Below is a small trained network, with its code and all its weights. Each question gives an input and a class and asks what happens when units are switched off, that is, made to give their printed mean instead of their output.

import numpy as np


def w(rows, s, z=0):
    codes = np.array(rows[::2]) - 128.0
    scale = np.full(codes.shape[1], s)
    scale[-1] = z or s
    return codes * scale


def f(y):
    return np.maximum(y, 0)


def log_softmax(a):
    a = a - a.max(-1, keepdims=True)
    return a - np.log(np.exp(a).sum(-1, keepdims=True))


def net(x, mask):
    res = np.array(x, float).reshape(1, 5) / 4 @ E
    y = f(res @ A[0][:, :-1].T + A[0][:, -1])
    res = res + np.where(mask, y, B[0][:, -1]) @ B[0][:, :-1]
    return log_softmax(res[-1] @ U[:, :-1].T + U[:, -1])


A, B = {}, {}
E = w([
[74,173,214,172,116,2],'x0',
[60,61,155,130,246,180],'x1',
[104,107,129,80,88,114],'x2',
[186,202,152,27,217,91],'x3',
[140,142,130,152,148,139],'x4',
],0.0095)
A[0] = w([
[133,146,135,110,91,136,135],'N0',
[255,150,36,114,41,182,171],'N1',
[108,113,129,187,69,166,253],'N2',
[128,170,105,93,145,145,132],'N3',
[146,160,102,153,96,54,136],'N4',
[173,184,141,24,214,91,173],'N5',
[72,75,185,172,174,75,164],'N6',
[166,127,106,143,133,141,144],'N7',
[127,68,103,92,169,218,185],'N8',
[169,176,142,75,147,88,163],'N9',
[157,197,166,162,65,94,198],'N10',
],0.014,0.0071)
B[0] = w([
[121,153,132,152,121,96,154],'N0',
[9,225,174,109,199,139,250],'N1',
[70,66,91,154,51,211,217],'N2',
[144,111,132,122,164,114,156],'N3',
[158,131,133,181,80,106,184],'N4',
[133,131,214,91,251,8,225],'N5',
[39,196,124,101,129,183,186],'N6',
[121,125,133,100,121,166,152],'N7',
[186,84,47,97,225,149,207],'N8',
[208,163,179,159,124,176,193],'N9',
[141,136,146,156,14,122,210],'N10',
],0.018,0.02)
U = w([
[34,157,90,142,105,179,251],'0',
[84,148,216,114,160,125,204],'1',
[124,79,133,204,21,135,105],'2',
[255,155,182,183,86,87,89],'3',
[157,20,77,129,140,223,74],'4',
[208,87,117,99,185,121,12],'5',
],0.0087,0.0027)

Each question gives the input, the list of numbers given to net, and the class t.
The units are the neurons (one row each of A and B). Each row of codes is followed by its name. A weight is (code - 128) times the scale printed after its matrix; where a second scale follows, it is the last column's (A, B and U).
mask holds one flag per neuron, in row order. A switched-off neuron (its flag False) gives its mean, the last column of its row in B, instead of its output. The means were averaged over made-up inputs and are rounded, as every weight is.
A unit's drop is (log p(t) with every unit on - log p(t) with that unit switched off) / (log p(t) with every unit on - log p(t) with every unit switched off).
The circuit of an input: a set's keep is (log p(t) with only the set's units on - log p(t) with every unit switched off) / (log p(t) with every unit on - log p(t) with every unit switched off). Starting from all 11 units, units are removed one at a time, each time the one whose removal leaves the highest keep (on an exact tie, the one counted first), for as long as the keep stays at least 0.8.
units of the circuit, in order: the units of the circuit, biggest drop first
unit that matters most: the unit with the biggest drop
k most important neurons: the k neurons with the biggest drops, biggest first
drop when u is switched off: that unit's drop, to one decimal
input [-6,4,6,1,8], class 5: 2 most important neurons	N2, N8
input [5,-1,-5,4,7], class 3: unit that matters most	N1
input [1,0,8,0,-2], class 2: 3 most important neurons	N1, N5, N8
input [1,-6,-2,5,2], class 3: 2 most important neurons	N9, N10
input [2,0,2,6,6], class 3: 3 most important neurons	N1, N9, N6
input [6,7,3,0,-6], class 0: 2 most important neurons	N6, N5
input [3,5,1,0,-7], class 0: 2 most important neurons	N5, N6
input [-1,4,-4,1,0], class 5: 2 most important neurons	N1, N2
input [0,8,1,-7,6], class 4: 2 most important neurons	N1, N8
input [1,8,-8,-2,-2], class 0: 2 most important neurons	N6, N9
input [3,-1,1,0,-7], class 2: 2 most important neurons	N1, N5
input [0,-5,-4,-4,8], class 0: 2 most important neurons	N1, N9
input [0,-3,-3,-1,4], class 0: 2 most important neurons	N5, N9
input [-8,3,8,-4,6], class 4: units of the circuit, in order	N8
input [4,0,2,7,2], class 3: 2 most important neurons	N1, N9
input [1,5,0,-6,8], class 0: 2 most important neurons	N6, N9
input [-3,7,-8,0,1], class 4: drop when N7 is switched off	0.0
input [0,-4,7,-4,-6], class 0: drop when N1 is switched off	1.2
input [-5,2,-6,0,6], class 4: drop when N5 is switched off	0.4
input [1,-2,-6,5,-4], class 3: drop when N6 is switched off	0.1
input [2,-7,-7,-1,-7], class 2: unit that matters most	N10
